Each row is followed by its class number.
[  95  360  353   19 -224  158  -32  540 -145  -17  446  161 -156 -352
  301   34 -195  373  -57  107  255 -113  235 -135  190 -251   58 -543
   94  134  -70   11] : 0
[-135  -98 -284  -63 -251  -78 -221  210  268 -235  267 -129 -466  -20
  366 -233 -248   90 -289   33  255 -174   -5  587  105  -90 -492  304
  320  -30 -347  173] : 3
[ 266  223  -53 -182   -4 -171  -19  297 -370  271   20   20   83 -170
   46  -64  301  183  189 -104  243 -267  236  -72  -89 -248   21 -251
  379   41  137 -282] : 3
[-278   90  -73  309 -234 -143 -300  367  167 -140  472 -417  -67  191
  415 -491   52 -127  -27   78 -269  -80 -423  332  472  -13 -558  189
  -16 -279 -156   59] : 11
[-243 -220    8 -333  -48  -18 -379  288 -414  -62  797  106 -252  226
  -78  117 -119  191   22   33  271 -243 -207   71  -11 -309 -101 -224
   95 -318 -200   75] : 3
[-203 -295 -199   38 -128  -68   32  -91 -349 -287 -142 -144 -379  380
  256 -405    6 -556  291  -88   82 -187 -133  219  -50  364 -418  289
  153 -160  -84  -69] : 6
[-339    8  126  -49 -277  -79 -409  -97 -256 -289  -44 -193  -40  151
  -94 -144   -9 -178  226 -169  -99 -481 -450  328   50  417 -218   44
 -152  259  -93  241] : 6
[  52 -108 -297 -229   18  -93   33  103 -160  197 -128  108 -270  -48
 -194  258  268 -297  285 -163  394  -18  373  -73  -79 -436  174  -26
  347 -445  100 -304] : 4
[-148   23  -27 -167  -12  115  -39  361  -57 -230  586   85 -231 -386
  403   -9   28  211 -279  144  322  141  342  -74   76 -453 -102 -378
  370 -176 -522   40] : 10
[ 194 -126 -145  -86  264 -150  147  204 -119  417  639  318   -8  270
  -60 -220   80  -83   18   21  268  216  -96 -194   30 -414    7  -32
  222 -121   35 -139] : 1
[-121 -133  127 -119 -375  230 -111   11 -281  284  560  285  136  117
  225  291   61  136 -145  227  244   58 -106 -411 -153  -37   59 -151
 -105 -257  143   22] : 5
[-113   -5  -88  188 -237  116  -88  172  -96   23  550 -267 -219  315
  310 -298  104 -214  102  178 -249 -158 -357  159  204    8 -635  169
    9 -302   49 -102] : 10
[ -78  -27 -135  -93   35  -70 -463  -98   -9  435  163   23   63  334
 -311  -81    8 -226  -46  -32  -73 -199 -300  144  -19  363 -297  569
 -144  -80  218  129] : 7
[  -8 -114  -50    8 -433  -47   75  158 -778  -22  582  251   33   -4
  122 -145 -275 -116  -21  -65  321 -165   55  -71  201 -493  -23  -62
  213 -457 -163  -34] : 1
[-345  -84   61 -204 -279    1 -264  -51 -434   80  290  195 -198  294
 -301   63  -18 -101   93   79   83 -336 -403  116   -9  118 -176  150
 -203  245  -93  190] : 0
[-260 -112 -208  257 -266 -201 -195  110 -185 -369  231 -220 -253  180
  298 -371   28 -462 -129 -192 -134 -166 -230  391   53  -13 -561  123
  228 -141  -32   85] : 4
[-209   79   98  165 -134  312  -44   72  311   94  636 -160 -302   68
  183 -280 -235  -45   -5  306 -302  232 -216   76  486  -77 -617  -76
   -4 -297  -51 -115] : 10
[  25  -80 -118 -130    5  -92  315  424  156   84  733   85 -196 -252
  187 -106  137  219  -49   -2  311  264  247 -132  159 -810 -158 -144
  513 -110   -9 -195] : 0
[-212  224  200 -256 -423  -30 -163  426  163  131  225  151  127 -474
  106  309  113  297 -280   -2  594  -28  169  -51   73 -333  306 -172
  122 -285 -187  -21] : 7
[-244 -178   14  167 -341 -353 -356  -21 -499 -426  267  -74 -133  128
  493 -338 -115  -22    8 -168 -137 -324 -485  508  326  211 -288  252
  -49 -111 -160  200] : 10
[ 193  145 -205   30   92   95 -236  308  -38  195  430   88  -64   -1
  144  -95   71  -93   39  204  167  -21  362 -220  -55 -565 -171 -187
  260 -580  -66 -265] : 6
[   7  -83 -274 -118  119  -20  -52 -130 -292  373  216  206   46  144
 -269  131  222 -333   31   -6  353  189  -80 -272 -183 -290  136 -166
  349 -122  138  -34] : 5
[  99   99 -138 -156   82 -220 -389  173 -196  146   72  136  100  -43
  -89  115  158 -191  -18 -170  344 -152  187 -222  -94 -298  285  -38
  340 -317  -79   -2] : 6
[ 498  394   -7   70  384  -50  -43  482 -144  382  581   40   92  328
 -216  -89   88  -20  309  -50  -48 -152 -184 -259  274 -231  192 -177
   -6  -96   98  -57] : 6
[  13  143 -130 -134  -65 -180 -294  462  -74   -9  166  -12  -43  -67
  125 -138   95   -3  109   65  563 -317 -129   17  -73 -305  267  -39
  172  134 -396  121] : 2
[-108  101  -87  212 -127   19  -17  171  121  117  -56 -204 -170   95
  153 -178   38 -206  -93  277 -126  124 -198  186  119 -112 -284   98
   75 -166  -41  -96] : 3
[-149  124 -241  108 -337 -306  151  410 -228 -201  141  -53  -23 -138
  164   81  161   -5 -366    7  560  118  162  -87  -23 -827  251 -370
  403 -344 -247  -22] : 0
[-391   -3  301  -24 -505  -31  -37  188  171 -442  108  -15 -226 -398
  446 -143   45  178  -81  146 -188  -87 -106  298  156  -53 -465  -18
    3   85 -142  -12] : 7
[ -17  164 -198 -240  287 -346 -350  549 -164   21   65   33 -413   40
 -230  -75  117 -186  256 -202  417 -281  287   92   80 -454   57   80
  451 -289 -217 -232] : 4
[ -73 -181  -91  -41 -348 -440   69  273 -408 -118 -129   76 -395  118
  259 -269   49 -361  149 -111  139 -200   59  383  288 -114 -142   84
   72  -43 -383   73] : 4
[ 337  151  129    2  -87 -143  -37  591 -613  298  716  641   99 -261
  275 -159  -83  103 -141 -129  271  -83  326 -205  302 -417  169 -147
  131   65 -213   53] : 5
[-523  -83  -25  185 -379   91 -277  229   52 -529  321 -371 -390  -31
  331 -359 -191 -194 -121   67 -145 -137 -271  506  234   84 -715  -25
   28 -176 -200  161] : 11
[-340  -43 -157  -96  -60 -130 -443  146  173 -227  340 -200 -106  468
 -135 -154 -158 -193 -235  146 -287 -134 -499  173   73  168 -494   16
    4 -575 -194   62] : 7
[ -44   57 -239  218   15 -373 -306   35 -177 -203   81 -196 -258  319
   24 -371  265 -399  264   -9 -470 -238 -460  176  182 -231 -419  270
  126 -157   64 -115] : 9
[ 295  102 -136  -34  267 -328  -58  235 -529  306 -400  487  128  247
 -276  267  161 -283   40 -256  528 -125  227 -156 -158   51  608   69
  183  128    6  100] : 11
[-274   55 -155   47 -184 -197 -319   -1 -192 -134 -102 -136 -136   31
  226 -279  123 -239   24   34 -156 -125 -267  295  242  266 -391  117
   56  -52 -159  123] : 2
[-176  127 -152    9   68 -190 -568  170 -266   70  108  208 -176  135
 -180 -250  189 -172  485  -39 -136 -290 -110   82  461  112 -215  376
 -341    1  -65  101] : 11
[  36 -196 -347 -115  276   12 -413  218 -280  164  734  338 -101    5
   14   44  198  -98  156   -5  -14   47  -38 -172   85 -421 -103   -6
  259 -353   67  -88] : 11
[ 207  -33 -257  -44   91  -61  289   13 -122   20 -167 -122   87  127
   35 -161  297 -343  215  -64   -5  -23  130 -143   -9   68  177 -114
  -98   80 -353   83] : 4
[-250  106 -131  109 -236  -17 -352  285  224  -60  459 -283 -261  -80
  254 -315   17 -142  -66   28 -210 -107 -157  385  332 -216 -582  126
  147 -333 -137 -115] : 4
[-302  -63 -136   99  -59  100 -172  -27  111 -384  151 -370 -152  -57
   44 -211  -23 -240   60  -55 -326  -26  -57  198  195   28 -521   59
  134 -179 -106   85] : 9
[ -72  244  -72  444 -342 -208  275  155  -78 -325 -130 -427 -176 -102
  557 -716  161 -364   33   13 -138   30 -159  210  403  -42 -361  -94
  125  195 -274   46] : 11
[ 207   19 -438 -152   73 -113 -160  148 -216  -62 -105  273 -147 -116
   27  221  277 -216  155 -296  361 -251  435  114  -12 -193  171   92
  203 -523 -139 -117] : 8
[ 148  -45   -4 -169 -177 -151 -240  346 -558  165  289  363   22  -23
  179   80  -74  -57  171  -48  187 -239   -8  -78  293 -176  310 -155
   90 -281 -323   18] : 2
[ 303  -51  -44 -189   16 -345  151  336 -406  175  -38  144  -57  -27
   59 -213  133 -204   81 -158  190 -203  180   54   30 -315  196  -89
  236 -157 -303 -189] : 3
[-152 -127 -252  216 -352   66  143 -239  -85    3 -353 -308 -207   83
  144 -436  156 -637  168 -166 -150  -74 -150  171  113  437 -396  266
  -53   82   99 -104] : 10
[-177  134  -43  281 -324  422 -349  207  326   47  610 -194  -98  -53
  294 -313  -74 -223  -97  193 -602  -49 -160  123  375  -25 -754   38
 -173 -543    8 -205] : 1
[ -25 -157 -423   91  162 -108  -79  154   81   58  226 -346 -291  581
 -193 -578  102 -487  229  -97 -302 -234 -466  281  106  201 -541  538
 -145    0    6  -19] : 3
[-207    7   89  106 -518  228  177  -89  -52   14   93 -159  -22   93
  211 -102 -102 -141 -134  201 -148   16 -127  225  198  217 -417 -311
 -122   82 -280  158] : 8
[  75   48 -214  -99   67 -318 -359  340 -344  -55  197  -79 -151  -29
   70 -141   41 -199  -26 -290  131 -258  -33  211  126 -224  -49 -167
  555 -174 -155   10] : 1
[-207    1   16 -130  131 -180 -261  480  -66 -437  -69 -186 -121 -225
   -1   73 -113  -59 -369   45 -209   44  410   -1   47 -415  -94 -457
  344 -614 -488    4] : 3
[ -70   -8 -257  302  -53 -230 -195   53 -419 -236   60 -299 -103  248
  305 -467    9 -374  108 -137 -213 -215 -270  251  318  155 -203  446
  -72 -204 -251  136] : 8
[ -11  -71   60  -49   36   74  119  415   -2   29  553  386 -112  -14
  -55   89 -220   17  -87  -62  452  117  322 -131  125 -453  177 -155
   51 -282 -220  -14] : 0
[-113   79  121  336 -143   42  -36  280  128  -40  344 -292 -130  215
   -5 -312 -124 -183  -73   57 -259  -98 -296  276  236  -96 -350  -60
 -237  210 -131  162] : 10
[-468  127  155   -4 -616  -81 -121  298    8  -63  320 -279  -88  142
  152 -234 -159  -48 -449  167  277 -150 -230  185   68 -178 -374  -85
  168 -164 -355   67] : 1
[-136  -53 -527   -7 -174  -66 -433   60   84 -115  -45 -470 -373   99
  -30 -262  -45 -283   34  -70 -411 -298   18  400  428  133 -491  280
 -148 -122 -426  264] : 8
[-156   41 -268  159 -224  -14 -296  -23   37 -216  233 -367 -279  159
  217 -494   70 -371  209   43 -150 -285 -143  115  235 -213 -371  266
    7 -143 -456  -26] : 9
[  81  -35  -46 -190  211  -12 -183  158 -150  266  599  394  120  171
  -87  171  -75  243  -33  122  292   73  188 -243  -91 -399  106 -152
  153 -314  -65  -99] : 4
[  67  -33 -131   31   86  -65 -143  289 -380  -16  391  238 -165  114
   48  -92   39 -212  336 -188  229 -139  -21 -115  126 -218   49  195
  156 -430  172 -209] : 6
[  85  219  -51 -186 -217 -467 -107  394 -899  -86   53  196  -10   10
  -34   38  -50   55 -204   51  398 -261   90  -31  -33 -433  135 -528
  464 -112 -270  133] : 6
[  41 -159 -158 -126 -155 -139  341  239  -73  -61   74  193  -92 -199
  187   82   53  -19 -230 -142  503  157  585    1  -42 -606  102 -275
  473 -329 -284 -161] : 1
[  46 -259 -305  257 -300  118  162  283    3  145  334 -275 -332  277
  121 -325 -242 -384   50 -156 -120 -114 -201  525  373  195 -504  577
 -181 -271  163   27] : 9
[-357   25 -219  212 -389 -168 -127  210  141 -454  -31 -471 -292   95
  460 -243   20 -308 -299    1   77  -82  -64  516  224  -27 -482  110
  256 -310 -432  256] : 1
[-104 -176 -168  213 -183    8 -192  151  -47 -312  414 -368 -324  103
  710 -468  -85 -164   44   51 -196 -125 -217  387  278  110 -518  291
  103 -260 -282   59] : 9
[-212 -225  -91  -79 -316 -230  126   79 -143 -110  224 -203 -359  128
  187 -384  -17  -82  174  151  275 -101 -108   74   29 -372 -377  261
  260  134 -129   53] : 8
[ -10 -104   17 -234  -20 -100 -273  266 -202 -156  590  308  -56 -130
  355 -194   24  137  156    3  234 -214   48 -160   54 -284  -36   82
  232 -351 -225 -173] : 11
[ -57  264  187  168 -125  332 -166   29   53  451  185   90   23 -178
  367   21  142   84   63  134  -45  165   44  164  326  389 -309   -7
  -36   83  181  -53] : 9
[-196 -177    2  -96   -5 -151  -20  390   97 -238  369  116 -258  203
   15 -145  -74 -197  -47   58  120   85 -124  -72   29 -341 -130 -305
  297 -121 -322  -43] : 9
[-213  179  156  324  -55   79  -97  210  -47 -186  342  -40  194 -128
  320 -295  -77 -253 -196   68 -171  237 -214    0  251  -28 -195 -143
   80 -547  -68 -109] : 6
[-330  -45 -106   35 -174 -277 -141  242  -17 -512  163 -383 -283  -19
  360 -445  -69  -91 -196  -65  -18 -148  -83  487  169  -97 -534   43
  347 -112 -423   92] : 5
[-305   46  -18  342 -372  178 -197  178  194 -148  531 -521 -149  -39
  687 -433  -54 -116  -70  161 -237   -6 -223  386  352  -70 -743  204
  176 -562  -88 -164] : 8
[ -99  -55 -159   56  117 -509 -417  724 -525 -201  591   20 -104  300
   95 -230   70  -67   18 -249  275 -349 -103  105   82 -435  -85  120
  249 -233 -108  113] : 2
[-132    0 -281 -136  130 -239  -36  372  -32 -242  229  186 -258 -104
  -47   10  -16 -120 -149   18  381  242  163 -219    0 -554  -43 -318
  673 -413  -38  -89] : 0
[   9   90 -130   47  -33   -2    6  146  217  412  691 -249 -132  361
 -117 -296  141  -79   13  247  -41   83 -554 -215  134 -258 -292  336
  -96  -33  237   61] : 3
[-266  133   75    8 -253 -207  -92  185 -240  -72   45 -257 -103  139
   70 -214   86  -87 -107  165   24 -103 -407   87  -56   23 -343  -81
  216    5  111   -6] : 5
[ 109 -418 -301 -121  230  165 -420  302 -220   91  670  242 -332   49
   74   58 -235 -148   35  -99  126 -133  241  157   32 -210 -152  168
  115 -421 -121   55] : 10
